Below are the code and all the weights of a small trained network. Each question names an input and a class and asks about switching units off, where a switched-off unit gives its printed mean instead of its output.

import numpy as np


def w(rows, s, z=0):
    codes = np.array(rows[::2]) - 128.0
    scale = np.full(codes.shape[1], s)
    scale[-1] = z or s
    return codes * scale


def norm(h):
    return h / np.sqrt((h * h).mean(-1, keepdims=True) + 1e-5)


def f(y):
    return y / 2 * (1 + np.tanh(0.7978845608 * (y + 0.044715 * y**3)))


def log_softmax(a):
    a = a - a.max(-1, keepdims=True)
    return a - np.log(np.exp(a).sum(-1, keepdims=True))


def net(x, mask):
    res = np.array(x, float).reshape(1, 3) / 4 @ E
    u = 0
    for l in range(3):
        y = f(norm(res) @ A[l][:, :-1].T + A[l][:, -1])
        res = res + np.where(mask[u : u + 4], y, B[l][:, -1]) @ B[l][:, :-1]
        u += 4
    return log_softmax(norm(res)[-1] @ U[:, :-1].T + U[:, -1])


A, B = {}, {}
E = w([
[25,102,57,19,119],'x0',
[228,2,76,153,113],'x1',
[215,175,128,83,161],'x2',
],0.0086)
A[0] = w([
[141,183,198,83,159,55],'0.n1',
[54,114,174,253,126,25],'0.n2',
[122,215,192,150,160,4],'0.n3',
[81,147,139,136,155,75],'0.n4',
],0.012,0.0036)
B[0] = w([
[112,168,89,186,134,215],'0.n1',
[64,150,199,225,177,250],'0.n2',
[181,123,31,148,83,253],'0.n3',
[168,118,225,124,4,166],'0.n4',
],0.015,0.0047)
A[1] = w([
[97,91,66,119,156,166],'1.n1',
[255,234,112,153,248,250],'1.n2',
[250,120,237,136,182,117],'1.n3',
[181,218,107,226,39,209],'1.n4',
],0.012,0.0014)
B[1] = w([
[186,128,113,164,185,151],'1.n1',
[250,152,111,152,65,232],'1.n2',
[31,54,179,70,34,180],'1.n3',
[74,145,90,115,132,250],'1.n4',
],0.015,0.011)
A[2] = w([
[178,56,95,128,175,158],'2.n1',
[199,95,225,94,95,3],'2.n2',
[107,225,117,66,65,73],'2.n3',
[6,159,121,170,182,145],'2.n4',
],0.014,0.004)
B[2] = w([
[85,36,108,115,201,199],'2.n1',
[149,87,223,160,73,167],'2.n2',
[142,169,92,5,163,217],'2.n3',
[141,139,212,161,177,255],'2.n4',
],0.016,0.0079)
U = w([
[103,48,86,83,226,207],'0',
[189,250,40,119,86,166],'1',
[85,189,227,168,166,232],'2',
[146,141,96,136,147,3],'3',
[168,78,168,129,33,172],'4',
[226,134,111,87,176,19],'5',
[95,216,155,14,216,170],'6',
],0.016,0.0049)

Each question gives the input, the list of numbers given to net, and the class t.
The units are the neurons (one row each of A and B). Each row of codes is followed by its name. A weight is (code - 128) times the scale printed after its matrix; where a second scale follows, it is the last column's (A, B and U).
mask holds one flag per neuron, layer by layer. A switched-off neuron (its flag False) gives its mean, the last column of its row in B, instead of its output. The means were averaged over made-up inputs and are rounded, as every weight is.
A unit's drop is (log p(t) with every unit on - log p(t) with that unit switched off) / (log p(t) with every unit on - log p(t) with every unit switched off).
The circuit of an input: a set's keep is (log p(t) with only the set's units on - log p(t) with every unit switched off) / (log p(t) with every unit on - log p(t) with every unit switched off). Starting from all 12 units, units are removed one at a time, each time the one whose removal leaves the highest keep (on an exact tie, the one counted first), for as long as the keep stays at least 0.8.
units of the circuit, in order: the units of the circuit, biggest drop first
k most important neurons: the k neurons with the biggest drops, biggest first
top k neurons in layer l: the k neurons of layer l with the biggest drops, biggest first
drop of u: that unit's drop, to one decimal
input [2,0,-1], class 0: 3 most important neurons => 1.n2, 0.n2, 1.n4
input [1,4,-7], class 2: units of the circuit, in order => 1.n2, 2.n4
input [-6,-6,-1], class 1: units of the circuit, in order => 0.n3
input [-7,8,-7], class 2: units of the circuit, in order => 1.n2, 0.n3
input [-7,5,-5], class 2: 2 most important neurons => 0.n2, 1.n2
input [5,4,5], class 0: 2 most important neurons => 2.n1, 1.n2
input [-8,-1,0], class 1: units of the circuit, in order => 1.n4, 0.n3
input [-1,-7,-1], class 6: 4 most important neurons => 1.n2, 0.n4, 1.n4, 2.n3
input [-5,3,-4], class 2: 2 most important neurons => 0.n2, 1.n2
input [1,2,7], class 4: top 2 neurons in layer 1 => 1.n3, 1.n4
input [3,4,4], class 0: top 2 neurons in layer 0 => 0.n4, 0.n2
input [6,0,3], class 0: 4 most important neurons => 1.n1, 0.n2, 1.n4, 0.n4
input [1,-3,-1], class 6: 2 most important neurons => 2.n3, 1.n2
input [3,8,6], class 0: 4 most important neurons => 2.n1, 0.n2, 0.n4, 1.n1
input [-2,4,6], class 4: units of the circuit, in order => 1.n3
input [3,3,-6], class 0: 3 most important neurons => 1.n1, 1.n4, 2.n1
input [-4,2,7], class 4: 3 most important neurons => 1.n3, 0.n3, 2.n2
input [1,-7,2], class 1: 2 most important neurons => 0.n3, 0.n1
input [-3,-7,0], class 1: drop of 0.n4 => 0.0
input [3,3,-5], class 0: drop of 0.n2 => 0.1
input [-2,7,8], class 4: drop of 1.n3 => 0.1
input [-2,8,-7], class 0: top neuron in layer 1 => 1.n2
